105,-95,-67,70,95
2,5,-10,-6,5
-107,-41,-38,-65,78
13,-64,-107,80,-81
:
105,-95,-67,70,95
13,-64,-107,80,-81
-107,-41,-38,-65,78
2,5,-10,-6,5

81,17,-3,58,-31,-3,66,52
65,29,54,-19,9,36,55,50
17,-70,2,7,8,7,-68,4
-4,-95,66,53,11,41,-55,26
7,-13,68,-30,53,91,-7,39
54,28,36,-38,52,60,-16,53
:
-4,-95,66,53,11,41,-55,26
17,-70,2,7,8,7,-68,4
7,-13,68,-30,53,91,-7,39
81,17,-3,58,-31,-3,66,52
54,28,36,-38,52,60,-16,53
65,29,54,-19,9,36,55,50

78,108,-105,-108,-9
-10,78,54,99,-92
-12,-41,29,-76,-48
48,-50,-78,106,31
44,29,-25,91,-21
8,9,-45,3,-42
:
48,-50,-78,106,31
-12,-41,29,-76,-48
8,9,-45,3,-42
44,29,-25,91,-21
-10,78,54,99,-92
78,108,-105,-108,-9

-64,43,9,-33,-38,-50,-17,20,-9,-63,69
-29,42,3,8,-64,-45,29,66,24,-24,82
-48,73,59,-54,-25,-3,20,31,46,-60,36
-30,23,6,-14,-22,-24,-5,16,-2,-30,36
-16,38,30,-21,-18,2,25,27,34,-25,21
62,-43,-13,41,16,44,24,8,-4,51,-39
-39,22,39,-70,56,32,-41,-74,-15,-58,-52
:
62,-43,-13,41,16,44,24,8,-4,51,-39
-39,22,39,-70,56,32,-41,-74,-15,-58,-52
-30,23,6,-14,-22,-24,-5,16,-2,-30,36
-16,38,30,-21,-18,2,25,27,34,-25,21
-29,42,3,8,-64,-45,29,66,24,-24,82
-64,43,9,-33,-38,-50,-17,20,-9,-63,69
-48,73,59,-54,-25,-3,20,31,46,-60,36

40,-13,-54,-12,1,-43,-79,68,27,-39,41,-10,18
9,31,-19,14,18,14,-21,-49,-22,25,-39,7,-41
8,61,-33,2,-36,17,-48,-35,-27,29,-18,4,-82
17,-38,-25,-11,-39,-21,-55,35,5,-20,35,-17,58
-38,66,55,-18,63,-56,90,72,22,-47,49,-20,-86
13,58,-36,-21,-27,-39,-29,68,36,-36,55,-17,-79
:
17,-38,-25,-11,-39,-21,-55,35,5,-20,35,-17,58
40,-13,-54,-12,1,-43,-79,68,27,-39,41,-10,18
9,31,-19,14,18,14,-21,-49,-22,25,-39,7,-41
13,58,-36,-21,-27,-39,-29,68,36,-36,55,-17,-79
8,61,-33,2,-36,17,-48,-35,-27,29,-18,4,-82
-38,66,55,-18,63,-56,90,72,22,-47,49,-20,-86

12,3,-14,34,-45,-22,30,52,18
-11,50,44,-26,-16,18,44,39,61
81,-66,-53,98,-14,16,45,46,-5
:
81,-66,-53,98,-14,16,45,46,-5
12,3,-14,34,-45,-22,30,52,18
-11,50,44,-26,-16,18,44,39,61

-55,-33,6,61,27,-65
47,55,-24,-14,29,58
-1,24,-21,36,37,-9
4,-17,9,-30,-43,-8
2,46,9,8,68,79
47,36,-16,-31,6,43
-7,34,2,26,62,36
:
-55,-33,6,61,27,-65
4,-17,9,-30,-43,-8
-1,24,-21,36,37,-9
-7,34,2,26,62,36
47,36,-16,-31,6,43
2,46,9,8,68,79
47,55,-24,-14,29,58
---
-54,60,-7,68,-54,-20,-6,-16,-15,-71,-17,17,57,27,57,30
-69,50,17,37,-21,54,-38,-3,8,-71,-13,2,43,27,69,-25
64,-1,-12,53,-54,2,-38,-16,-45,60,12,-37,-67,60,-1,8
-10,50,12,99,-54,44,-58,-38,-30,-22,4,-29,-12,60,57,-19
:
-54,-69,64,-10
60,50,-1,50
-7,17,-12,12
68,37,53,99
-54,-21,-54,-54
-20,54,2,44
-6,-38,-38,-58
-16,-3,-16,-38
-15,8,-45,-30
-71,-71,60,-22
-17,-13,12,4
17,2,-37,-29
57,43,-67,-12
27,27,60,60
57,69,-1,57
30,-25,8,-19

78,-30,9,5,2,4,31,-27,65,-15,44
-25,18,-6,18,-3,-3,-9,36,-20,6,-37
61,-23,-4,11,2,0,15,27,51,-26,3
-17,15,8,-11,-3,3,2,-26,-13,22,69
:
78,-25,61,-17
-30,18,-23,15
9,-6,-4,8
5,18,11,-11
2,-3,2,-3
4,-3,0,3
31,-9,15,2
-27,36,27,-26
65,-20,51,-13
-15,6,-26,22
44,-37,3,69

17,-2,13,-26,20,-85
17,49,9,-41,22,10
17,-2,13,-26,20,-84
45,-8,13,32,-38,30
17,49,10,-41,22,10
17,-1,13,-26,20,-66
17,-1,13,-26,20,-66
19,-38,13,44,-44,-38
:
17,17,17,45,17,17,17,19
-2,49,-2,-8,49,-1,-1,-38
13,9,13,13,10,13,13,13
-26,-41,-26,32,-41,-26,-26,44
20,22,20,-38,22,20,20,-44
-85,10,-84,30,10,-66,-66,-38

39,53,3,62,-58,27,-67,38
23,21,30,25,-64,60,-64,-23
-40,52,-29,16,33,-20,-84,31
-38,73,-57,-66,-52,70,15,3
78,51,-9,-71,-48,77,-71,54
-65,37,51,-54,39,44,11,80
-20,-71,7,60,54,-78,-29,43
:
39,23,-40,-38,78,-65,-20
53,21,52,73,51,37,-71
3,30,-29,-57,-9,51,7
62,25,16,-66,-71,-54,60
-58,-64,33,-52,-48,39,54
27,60,-20,70,77,44,-78
-67,-64,-84,15,-71,11,-29
38,-23,31,3,54,80,43

-1,-5,25,5,71,3,11,16,26,1,-31,-12,25,-22,11,-94
-1,1,8,15,16,-11,7,-1,16,-19,-15,-5,16,-11,7,-9
-3,12,-1,-25,-31,39,-7,5,-20,62,44,22,-19,34,-7,64
0,28,15,-20,-54,33,16,-10,41,52,-56,-21,40,-40,16,97
:
-1,-1,-3,0
-5,1,12,28
25,8,-1,15
5,15,-25,-20
71,16,-31,-54
3,-11,39,33
11,7,-7,16
16,-1,5,-10
26,16,-20,41
1,-19,62,52
-31,-15,44,-56
-12,-5,22,-21
25,16,-19,40
-22,-11,34,-40
11,7,-7,16
-94,-9,64,97

-24,-19,5,-19,-56
0,0,1,1,2
-8,50,-8,-15,67
12,22,24,19,85
7,1,6,-15,1
-14,2,-9,-17,-58
:
-24,0,-8,12,7,-14
-19,0,50,22,1,2
5,1,-8,24,6,-9
-19,1,-15,19,-15,-17
-56,2,67,85,1,-58
---
-28,1,11,34
-51,-13,36,16
51,-29,-6,7
-38,95,54,-47
-11,28,65,-10
:
-51,-13,36
51,-29,-6

-49,-9,49,35,-31
89,-20,-48,-39,52
-82,12,78,53,-55
14,-10,29,1,-14
-74,77,-67,50,68
:
89,-20,-48
-82,12,78

-104,33,-37
-105,33,-35
-96,30,-35
:
-105,33,-35
-96,30,-35

74,90,19,0,20
74,-97,69,-7,-45
74,0,0,47,92
75,-98,0,0,-35
75,-92,0,63,-76
:
74,-97,69
74,0,0

81,-85,-34,-19,53
-36,30,76,-38,27
20,0,69,-70,-60
:
-36,30,76
20,0,69

11,-14,-17,68
22,-39,-23,96
97,-38,40,71
-1,29,2,32
:
22,-39,-23
97,-38,40
